In the rows, 128 means zero.
Facts:
taflar γ:a
droplemo γ:c ψ:dubram
ketrabes γ:d
beflogo γ:c ψ:rusketur
stugil γ:b Φ:neklo nibris kegro stotro skadestir ψ:keflar vebrabol
rusketur γ:c ψ:gaklis fligi vebrabol
grotruk γ:b Φ:sarel ramak foza ψ:figul merer kidrim
stagin γ:c
turem γ:d Φ:taflar steklo merer foza
dubram γ:a ψ:stotru pletro
foza γ:b ψ:vebrabol
sarel γ:a ψ:mostuk vebrabol
vusafik γ:c ψ:fligi
vodra γ:a
flagi γ:a Φ:stotru sarel foza
marom γ:b
vaklir γ:a Φ:gaklis vodra mostuk skadestir ψ:ratra vebrabol
kidrim γ:c
pletro γ:c ψ:fligi stimer
veza γ:b ψ:keflar vebrabol
merer γ:c ψ:stugil
fibuk γ:b
keflar γ:e
ridrel γ:d ψ:vebrabol
vebrabol γ:a
druletir γ:a Φ:todren ridrel vebrabol marom
neklo γ:f ψ:ratra pletro
stiples γ:a ψ:foza
skadestir γ:a ψ:vebrabol
steklo γ:b
sefol γ:e
kegro γ:f
ramak γ:b
modrul γ:a Φ:kadris nosal sefol sarel ramak
senevek γ:a ψ:gaklis stagin
teke γ:d ψ:sarel
ratra γ:b
zogrolun γ:e ψ:vebrabol
figul γ:a ψ:draskon plevuti
stotru γ:b
duditrel γ:b ψ:keflar
plevuti γ:a ψ:todren
bripur γ:b
gaklis γ:a
kadris γ:a
stadran γ:a
zepak γ:a ψ:duditrel stotru beflogo
stagral γ:a
stotro γ:b
nibris γ:b
rason γ:b Φ:steklo ψ:zepak vebrabol
todren γ:d ψ:vebrabol
mostuk γ:d ψ:stotru vebrabol
flutul γ:c Φ:zepak steklo ψ:ratra
rigodan γ:a Φ:siflagrin bripur
stetrun γ:b ψ:vusafik
siflagrin γ:e ψ:stotru
nosal γ:c
stimer γ:d Φ:nibris siflagrin pletro foza veza
draskon γ:d Φ:stagral ketrabes kegro
fligi γ:c ψ:vebrabol
tubrini γ:a Φ:stagral ridrel stadran fibuk
flarivom γ:d ψ:gaklis dubram

Known rows:
vaklir: [141 138 107 142 130 121 123 143 129 114 121 139 139 113 136 123 117 118
 144 112  83 116 118 112 114 120 118 105 145 153 132 136 139 164 121  83
 149 114 144 137 131 134  92 144 121  94 151 139 149 139 140 118 149 118
 126 133 136 123 147 156 152 123 140  99 136 111 141 106 151 116 147 148
 135 110  96 135 101 116 121 136 106 148 148 144]
modrul: [117 100 220 132 134 145 143  83 120 146 129  94 132 134 107  85 137 103
 139 133 164 115 141 143 138 177 127 165 115 111 123 116 120  91 146 121
 125 154 130 118 142 151 127 110 128 154 117 139 112 140 105 145 116 112
 112  76 109 138 104  99 152 114 130 124 149 128 133 129 101 140 122 103
 117 154 113 131 127 154 103 168 116 133 116 117]
grotruk: [111  76 201 142 125 131 142 100 142 115 127  69 139 110  74  57 139 115
 147 167 140 123 182 157 139 246 115 153 124 114 136  92 134 133 114  61
 139 135 105  97 125 104  96  84 148 173 135 169  83 123 129 141 134  83
 106  73 136 135  94 131 192 119  97 110 161  99 195 113 164 117 131 110
  99 157  75 125 114 134 110 208 105 143 134 175]
draskon: [120 108 157  97 119  98 119 122 164 116 160 139 132 132 114 150 127 148
 111 173  87 187 161 121 171 133 150 114 118 164 148 119 138 106 105 113
 207 137  73 102  88  78 141 153 180 148 219 107  92 126 133 115 142 124
  94 100 146  75 143 137 171 141 160 136 139 120 143 118 135  80 105 137
 112 136  90 172  83 134 110 133 136  92 101 168]
rason: [141 106  97 120 117  99 175 109 125 122 103 112 132 103 152 124 127 122
 128  98  78 102 107 118  98 136 109 136 157 113 192  41 139 187  68 105
  52  96 128 123 108 130  90 124 138  89 106 113 109 126 155  61 122 132
 138 164 125  99 114 174 146 132 115 117  89  77 146 132 172  86 149  78
  87 120 132 138  74 212 113 179 129  85 114 138]
flagi: [124  89 238 133 136 123 146  83 123 128 129  84 125 127 119  72 141  85
 143 128 153 126 153 124 134 190 135 155 128 103 121 105 124 117 137  96
 118 148 136 109 133 142 138 103 132 143 120 158 112 145 116 130 122 109
 112  50 122 141 112 112 173 117 153 102 170 108 147 123 108 147 133 104
  94 155  97 141 117 166 108 178 105 143 116 124]
flutul: [146 126 131 135 137 110 181  73 125 164 110 113 130  88 152 102 109 146
 134  88  80 118  86 111  78 110 108 136 162 132 204 107 162 176 117 100
  70 115 151 164 140 128  85 152 118  96 119 109 123 126 145  85 117 146
 137 143 132 103 135 170 146 132 148 122  84  67 140 151 191 101 144  93
 110  94  81 141  66 207 121 156 111  94 104 142]
taflar: [118 127 142 128 148 133 141 119 118 146 118 136 125 123 130 124 134 134
 120 125 140 121 127 126 116 121 136 147 136 113 129 136 120 112 144 139
 112 132 146 133 133 153 148 115 104 145 103 117 126 105 122 123 115 139
 132 121 139 139 130 123 117 127 129 140 114 134 124 159 129 146 120 116
 130 120 121 115 132 143 137 123 143 116 128 115]
gaklis: [129 150 116 124 113 114 118 122 134 123 154 126 116 142 146 144 124 134
 112 109 161 156 117 117 142 120 133 106 110 117 117 135 129 145 114 168
 105 123 113 141 151  90 170 138 133 123 116 132 127 136 119 145 127 161
 137 155 108 128 130 110  94 137 157 143 142 130 115 130 119 140 129 140
 125 134 172 146 174 109 157  87 124 132 106 118]
neklo: [143 144 100 153 138 143 123 134 133 143 129 143 125 109 136 120 107 135
 135 103 109 129 104 134 111 115 119 108 131 145 126 176 153 141 137 112
 141 127 147 161 162 123  96 147 109 113 127 136 153 147 126 142 147 123
 135 144 128 126 147 138 135 124 136 116 131 123 124 119 152 121 136 156
 162  98  97 118 129 106 127 119  96 159 147 141]
sarel: [130 103 168 147 101 148 113 111 109 113 119  92 142 143 105  78 139 104
 161 130 164  89 136 153 136 182  99 140 106 108 126 107 119 131 133 106
 123 143 134 112 135 150  80 120 136 114 118 153 130 146 124 154 121  94
 122 125  92 162  91 113 144 106  90 113 143 130 147  86 109 137 146 115
 117 165 143 117 137 121 106 164 118 154 140 120]
siflagrin: [131 138  89 129 133 108 118 174 128  86 121 143 128 129 149 148 118  93
 128 106 112 130 141  99 119 130 138  95 147 121  88 118 119 179 105 111
 110  89 138 118 137 127 157 113 116 104 108 159 146 137 133 110 161 132
 140 129 148 149 144 144 125 137 143  88 165 123 129 105 127 146 146 149
 117 128 137 125 147 107 154 133 107 170 153 124]
stotro: [123 130 129 127 157 125 129 140 126 135 124 146 125 131 129 142 131 118
 120 134 118 138 132 118 122 107 146 132 135 130 111 150 124 105 148 140
 141 128 138 132 127 148 154 126 113 139 122 122 139 116 123 122 132 133
 131 112 145 127 147 126 118 135 138 133 127 144 115 143 117 143 107 133
 135 113 126 125 132 127 135 120 136 129 135 114]
kidrim: [109 131 124 124 131 121 125 124 140 131 138 127 128 126 101 130 143 168
 131 166 139 155 156 128 146 155 128 140 125 138 142 143 117 123 136 130
 145 135 109 119 105  92 145 125 138 164 147 125 109  80 133 144 116 135
 122 128 147 136 126 127 116 135 113 167 108 138 160 137 157 135 113 138
 125 130 123 118 142  98 148 111 161 108 128 142]
stagral: [135 114 146 108 135 140 127 135 133 144 139 152 124 142 132 157 123 130
 101 145 101 145 127 138 145  92 152 135 125 135 123 136 134  63 133 140
 182 154 100 120 110 141 137 143 149 140 172  94 126 153 115 120 137 121
 107 108 129  82 138 115 145 132 142 132 127 149  91 135  95 103  99 130
 140 129 120 147  96 153  98 128 125 109 119 128]
flarivom: [142 131  90 142 124 150 130 157 127 129 133 136 113 115 134 138 113 125
 103 105 137 128 107 152 117 135 127 111 121 108  98 123 156 137 108 131
 101 118 110 144 157 108 126 111 127 135  92 142 129 168 112 137 151 142
 140 149 118 113 121 117 118 140 116 117 142 127 109 128 143 115 124 128
 146 120 144 124 152 122 137 134  95 147 134 129]
veza: [124 134  84 133 126 135 112 171 122  98 111 139 138 124 117 131 131 118
 144 133 114 107 138 132 122 135 118 116 137 132 126 123 113 158 118 108
 131 104 137 116 117 138 111 123 119 108 127 143 145 112 143 121 135 114
 134 146 142 150 119 144 128 125  91 113 127 135 141 106 143 133 142 145
 134 126 142 107 129 102 133 127 135 149 162 132]
mostuk: [132 142  85 137 114 132 111 153 118 103 119 141 135 134 133 140 131 126
 134 119 127 109 121 124 129 121 118 111 127 133 124 119 120 150 120 130
 126 115 134 119 127 138 112 133 129 104 121 129 147 130 134 125 131 119
 136 163 121 149 127 136 115 119 104 120 120 135 125 110 120 127 146 135
 137 131 160 114 141 109 129 120 131 137 145 125]
teke: [137 127 100 137 121 139 121 147 115 114 111 138 128 134 125 134 132 120
 138 125 114 100 122 137 125 117 114 130 124 125 128 120 118 135 125 123
 130 117 136 121 123 154 108 128 118 113 120 130 141 129 134 127 127 114
 133 152 131 142 121 133 116 122  96 115 115 138 124 117 121 124 136 128
 143 127 144 116 129 116 122 126 136 134 150 122]
kegro: [126 128 136 112 144 127 123 152 132 129 135 161 118 138 132 161 127 114
 108 139 100 153 141 119 140  96 157 122 132 143 112 143 124  93 135 134
 169 138 119 125 114 141 155 138 131 134 157 113 128 137 125 111 142 120
 117 100 150 102 151 131 143 139 155 121 142 137 106 138 107 125 113 137
 133 118 112 139 111 135 121 127 126 117 122 130]
merer: [115 130 107 133 127 127 128 129 134 125 119 121 134 122 107 122 140 159
 139 159 134 136 145 135 127 150 119 139 132 137 145 121 118 147 123 129
 125 125 119 118 103 102 126 121 129 145 127 125 117  86 141 132 121 131
 130 144 139 142 119 140 117 134 102 154 102 124 164 137 164 128 126 128
 123 130 124 110 139 105 140 121 149 108 131 145]
ratra: [130 161 145 138 120 117 122  88 130 150 133 113 136 134 134 114 114 149
 147 112 142 131 110 109 133 102 105 104 123 147 150 178 134 141 166 138
 139 146 163 160 147 124 116 168 118 110 152 130 141 120 128 158 105 141
 131 139 106 140 141 121 107 122 160 143 120 120 133 129 128 140 142 139
 146 123 119 135 133 109 136  88 130 134 112 120]
stiples: [133 135 100 136 121 136 121 149 119 120 111 139 131 130 122 128 137 130
 142 128 112 100 126 140 122 119 119 134 129 134 130 132 112 131 130 118
 139 121 137 126 123 156 100 126 126 114 127 126 141 121 134 133 128 109
 132 149 129 140 127 136 129 118 100 121 116 141 131 120 130 130 138 132
 138 124 135 113 125 110 123 126 135 131 144 126]

Rows, some named above:
[141 132 106 139 128 119 120 142 132 115 119 139 139 114 130 123 111 121
 147 112  79 122 126 112 107 118 114  99 146 149 132 141 136 162 122  85
 143 112 142 134 132 134  88 151 127  99 155 142 142 140 139 114 145 111
 127 137 137 123 145 152 151 124 137  98 134 111 143 107 144 113 152 148
 141 111  97 136  99 116 123 139 103 151 142 146] | vaklir
[139 122 102 124 103 150 106 142 128 120 122 142 135 134 122 144 129 147
 131 146 109 105 119 160 138 109 112 125 111 145 145 117 131 102 121 127
 169 138 110 125 103 140  66 151 157 108 166 108 130 151 129 130 136 100
 114 158 110 108 114 131 143 118  94 133 106 140 112 106 114  87 132 130
 148 131 141 136 105 130  94 130 133 116 136 139] | ridrel
[132 114 173 146  98 149 118 116 118 114 117  85 138 139 109  82 137 104
 159 128 164  84 139 154 133 179  99 143 109 108 123 106 116 128 131 108
 121 141 131 108 135 147  74 117 135 119 122 156 131 145 127 153 118  91
 121 122  94 157  85 117 141 101  91 108 139 126 144  89 107 136 150 113
 120 169 144 115 136 121  99 160 117 157 143 122] | sarel
[143 145 110 149 132 121 121 128 128 132 138 127 129 125 138 120 113 126
 137 101 137 137 111 121 116 121 115 103 126 136 116 165 145 163 132 125
 122 121 145 161 169 106 122 139 113 111 118 146 139 144 129 147 142 143
 138 140 116 139 146 126 111 130 157 121 145 118 125 125 147 139 144 149
 140 117 120 127 149 103 147 106 101 160 132 130] | pletro
[122 134  99 120 110 129 111 146 118 105 125 131 130 142 126 136 138 123
 134 129 135 118 130 134 138 125 122 123 118 118 129 105 115 140 120 141
 115 122 118 117 114 130 126 118 137 116 118 128 132 123 129 136 121 125
 125 156 119 144 111 133 111 130 103 131 122 137 126 121 118 131 137 126
 125 144 169 121 147 110 135 119 146 128 131 117] | duditrel
[137 127  80 129 115 133 137 146 115 119 113 131 130 122 139 141 128 138
 122 111 126 108 106 137 118 120 118 126 130 107 142  86 129 151  98 140
  80 106 123 129 118 130 114 118 129 112 100 122 134 132 135 113 126 130
 140 172 123 128 113 143 108 131  96 126 104 123 119 129 140 115 131 109
 122 127 165 119 133 144 130 134 135 114 128 118] | zepak
[123 134 102 123 110 128 115 143 121 106 125 136 130 138 131 143 140 125
 132 134 139 114 133 134 138 127 118 126 122 123 123 104 112 132 116 141
 123 118 121 113 110 129 129 121 140 115 122 124 133 124 134 125 126 119
 133 156 120 140 118 131 114 128 105 136 115 140 127 113 112 126 138 131
 132 139 167 122 141 116 130 120 146 125 132 123] | duditrel
[132 140 171 123 139  82 131  98 146 105 152 109 130 124 149 104 108  87
 150  89 125 158 137  75 119 145 130  84 145 137 120 145 142 199 120  86
 113 112 152 130 167  96 153 143 124  96 147 172 130 144 133 121 146 143
 129  84 125 138 156 138 148 134 209  90 193  85 152  98 136 151 157 150
  96 122  87 165 117 120 159 137  90 172 108 132] | stimer
[122  97 220 132 130 144 142  87 121 146 130  90 129 137 108  77 136 105
 134 137 164 119 142 143 137 170 130 161 115 111 118 118 122  90 149 119
 122 158 132 118 136 151 124 110 130 155 119 134 113 144 110 146 114 111
 118  75 108 139 106 100 154 117 126 121 150 130 129 131 103 139 126 101
 112 156 112 134 128 152 104 165 113 133 115 122] | modrul
[139 133  87 136 108 143 122 151 123 117 130 127 123 125 129 132 121 129
 126 116 134 114 118 141 126 133 115 117 121 118 123 125 140 149 105 129
 111 114 122 134 137 114 113 122 130 119 117 132 138 156 129 135 145 130
 133 158 112 129 116 126 115 128 105 123 130 129 123 113 137 116 132 133
 140 125 152 124 147 115 133 124 113 143 135 127] | rusketur
[136 108 161 111 128 139 133 116 131 153 136 137 120 132 129 142 122 127
 107 141 115 140 124 140 141 113 144 148 121 131 129 124 140  68 134 134
 157 151 111 128 117 146 128 139 147 139 152  98 115 150 116 123 128 123
 109 103 119  92 130 117 154 128 138 132 123 134 103 138 101 101 105 110
 128 129 116 143  96 169  98 143 123 105 110 129] | druletir
[128 133 134 130 152 134 141 124 121 147 119 133 125 126 124 126 133 132
 126 126 137 128 126 125 117 120 136 151 135 121 132 139 120 117 147 142
 111 132 139 136 127 148 149 118 105 144 103 121 130 108 126 124 112 135
 132 121 139 135 133 121 114 132 125 139 114 136 120 162 133 149 118 117
 131 122 121 113 133 145 137 126 142 115 128 117] | taflar
[120 114 183 138 141 152 134 110 117 146 126 108 129 131 110  96 138 121
 132 136 172 118 136 145 134 154 129 157 119 116 115 137 124  86 155 133
 125 154 135 126 136 145 136 103 111 157 102 133 124 131 112 154 115 120
 126  94 116 145 115  99 131 120 118 136 138 135 125 144 105 150 116 115
 133 142 121 119 147 135 124 140 131 135 128 113] | ramak
[131 121 126 110 148  99 195  79 123 173 110 114 127  94 156 127 128 143
 111 108 109 128 100 111  88 100 129 161 166 106 193  93 140 143 112 142
  42 114 143 145 119 143 146 118 107 129  86  91 109  87 139  71  94 163
 149 142 148 106 134 158 119 148 144 151  68  93 130 191 171 122 119  71
  94 103 116 129  86 216 132 143 147  58  92 123] | steklo
[123 129 152 122 164  96 137 139 136 107 131 140 126 129 143 133 122  90
 123 121  95 152 154  87 115 125 158 117 160 136 107 136 116 152 127 104
 136 100 148 112 126 143 182 116 111 124 133 144 132 117 132  97 138 130
 133  80 166 138 159 146 150 137 171  98 172 119 138 132 122 154 136 138
 106 125  93 141 112 130 145 142 120 148 133 129] | rigodan
[105 134 127 124 135 116 130 123 145 130 137 127 127 126  97 124 148 167
 135 165 145 155 154 128 147 148 132 130 125 140 138 140 115 124 141 131
 149 134 113 121 110  94 146 130 134 163 144 125 107  76 133 141 116 133
 127 130 141 130 125 123 118 138 112 157 106 134 158 139 157 130 114 135
 123 131 118 124 146  96 140 111 163 103 123 141] | kidrim
[138 152 122 130 117 125 120 112 131 126 137 119 129 134 137 125 121 139
 139 110 155 131 115 122 136 114 106 107 118 139 134 144 134 151 136 143
 120 130 135 142 144 109 115 151 133 107 138 133 137 136 130 144 120 143
 131 150 105 137 126 126 110 123 141 134 125 120 130 115 133 129 144 139
 137 129 141 133 143 104 142 100 119 134 117 122] | fligi
[122 142 121 113 107 108 112 119 132 110 128 124 136 153 129 143 143 136
 145 143 149 124 143 108 152 123 123 119 120 132 144 119 102 142 134 153
 132 125 126 105 108 116 133 147 143 118 148 124 127 100 143 132 107 137
 127 154 116 150 115 131 103 123 124 152 111 140 136 113 108 141 142 131
 111 147 167 136 145 108 142  97 163 112 120 116] | keflar
[119 154 136 113  88 103 103  94 127 119 143 122 138 160 136 136 137 155
 155 132 158 128 130 111 161 102 109 110 104 137 163 128 107 148 146 166
 142 145 133 118 112 109 120 177 151  93 175 121 129 109 141 144  94 141
 122 167  84 147 123 120  93 116 137 160 106 138 133 108  93 135 148 136
 121 152 171 149 142 103 134  72 165 101  96 108] | vebrabol
[130 122 106 106 121  89 112 166 147  73 125 149 142 131 133 153 129 108
 134 139  76 148 162 103 141 130 141  97 141 154 127 103 118 165  97  93
 172  95 108  95 101 114 138 142 151 111 187 144 123 121 146  96 152 112
 117 119 155 115 146 159 163 137 142  99 155 120 154  92 136 107 143 148
 111 130 113 156  92 113 122 140 128 131 137 153] | stugil
[126 126 106 128 112 137 120 132 130 127 127 121 136 131 110 135 138 161
 137 154 130 122 133 143 144 127 115 124 120 142 146 129 121 125 133 133
 151 133 113 124 111 109 103 143 139 132 146 119 123 109 140 146 117 119
 127 156 125 133 117 135 126 122  95 148 102 134 141 121 142 114 122 135
 141 135 140 119 133 103 120 114 150 116 138 136] | todren
[129 104 187 116 151 101 174  82 125 147 121 100 127 116 141 102 132 106
 130 108 111 130 127 100 104 146 137 155 160 107 162  85 128 149 114 108
  70 119 141 123 128 143 148 112 120 127 107 129 101 116 128  81 113 141
 134  92 133 119 126 146 150 138 160 121 124  90 146 154 144 131 129  84
  76 129  96 143  86 205 123 176 128  96  98 128] | turem
[130 141  98 126 112 135 115 142 120 115 130 128 127 132 137 142 133 129
 124 118 143 122 122 133 134 128 124 115 118 122 121 113 128 139 110 145
 115 115 117 126 128 117 131 126 139 116 114 134 137 138 124 132 130 133
 137 158 117 132 116 122 108 128 116 124 127 133 114 116 119 127 133 128
 127 138 170 126 149 117 134 118 127 131 126 117] | beflogo
[123 114 173 141 118 115 130 105 120 107 118  88 144 131 121  89 138  93
 168 118 137 108 150 116 130 170 111 125 129 121 136 103 108 171 122  95
 112 122 151 104 137 145 101 123 132 104 131 167 130 129 144 129 114 103
 124 108 115 172 109 132 149 109 129 101 153 112 165  93 123 147 155 123
  94 154 119 127 121 127 123 160 122 156 132 126] | foza
[128 138 147 123 107 114 110 109 124 116 142 106 127 150 141 119 130 117
 136 114 179 131 131 118 148 135 119 113 111 110 128 120 117 146 127 162
 104 133 128 119 140 107 143 137 136 109 124 142 127 139 124 146 110 140
 132 145  87 151 113 106  99 121 141 139 137 129 122 102  98 146 142 128
 118 160 177 137 164 124 142 106 131 132 106 100] | stotru
[127 118 174 138 117 113 121 107 117 105 114  92 141 130 118  81 141  94
 173 119 141 106 155 116 129 175 108 130 129 119 126 103 110 166 128  94
 117 126 152 109 135 143 102 119 130 100 132 167 127 125 134 127 118 105
 127 108 114 166 104 130 148 111 127 101 158 113 166  94 125 153 162 120
  93 155 119 126 124 123 121 162 121 155 134 125] | foza
[135 140  82 131 121 123 108 163 126  96 113 147 141 132 131 142 128 122
 136 126  94 116 132 122 123 111 118 109 132 146 126 131 117 154 119 109
 145 109 133 120 115 139 111 141 129 102 145 137 152 118 140 118 144 112
 130 149 143 137 137 150 133 123 119 108 125 128 132 102 131 127 141 147
 136 119 131 120 123 101 131 126 132 146 150 131] | skadestir
[127 128 135 111 146 127 121 150 131 127 135 159 120 140 137 160 120 113
 107 134 102 149 135 123 136  98 159 127 130 142 112 145 127  90 136 135
 167 136 119 128 112 143 162 132 134 135 155 111 134 136 125 115 141 123
 118 106 144 102 155 131 146 135 156 124 142 140  99 136 102 123 114 136
 134 121 109 139 110 134 119 123 128 120 126 132] | kegro
[129 128 123 121 119 129 129 126 130 130 146 123 118 129 140 141 123 129
 103 119 158 148 115 130 133 127 141 117 110 116 105 127 135 125 120 161
 110 128 109 135 149  94 167 121 130 142 105 130 128 141 113 139 130 155
 137 133 116 124 127 109 103 142 137 140 139 128 113 140 114 133 118 124
 126 132 152 138 160 126 146 110 121 123 101 118] | stagin
[133  98 170 102 123 137 127 112 135 143 141 145 121 138 136 153 120 121
  96 142  99 148 124 138 153 104 154 139 117 139 129 115 142  57 122 129
 182 156  95 123 105 138 127 144 159 140 183  94 113 173 115 110 140 112
  98  95 119  67 136 120 167 134 152 131 133 134  92 129  83  86 103 115
 128 135 109 165  76 178  77 147 120  96 105 134] | tubrini
[145 147 102 149 135 141 129 135 130 142 130 141 127 107 138 120 107 135
 132 104 109 121 105 130 110 114 116 106 134 144 121 176 154 143 140 107
 139 126 141 167 159 127  98 144 113 114 132 130 150 151 130 142 150 129
 139 135 133 125 147 131 130 126 139 119 134 118 126 126 156 125 136 150
 162 100  96 122 123 111 136 119  95 157 150 136] | neklo

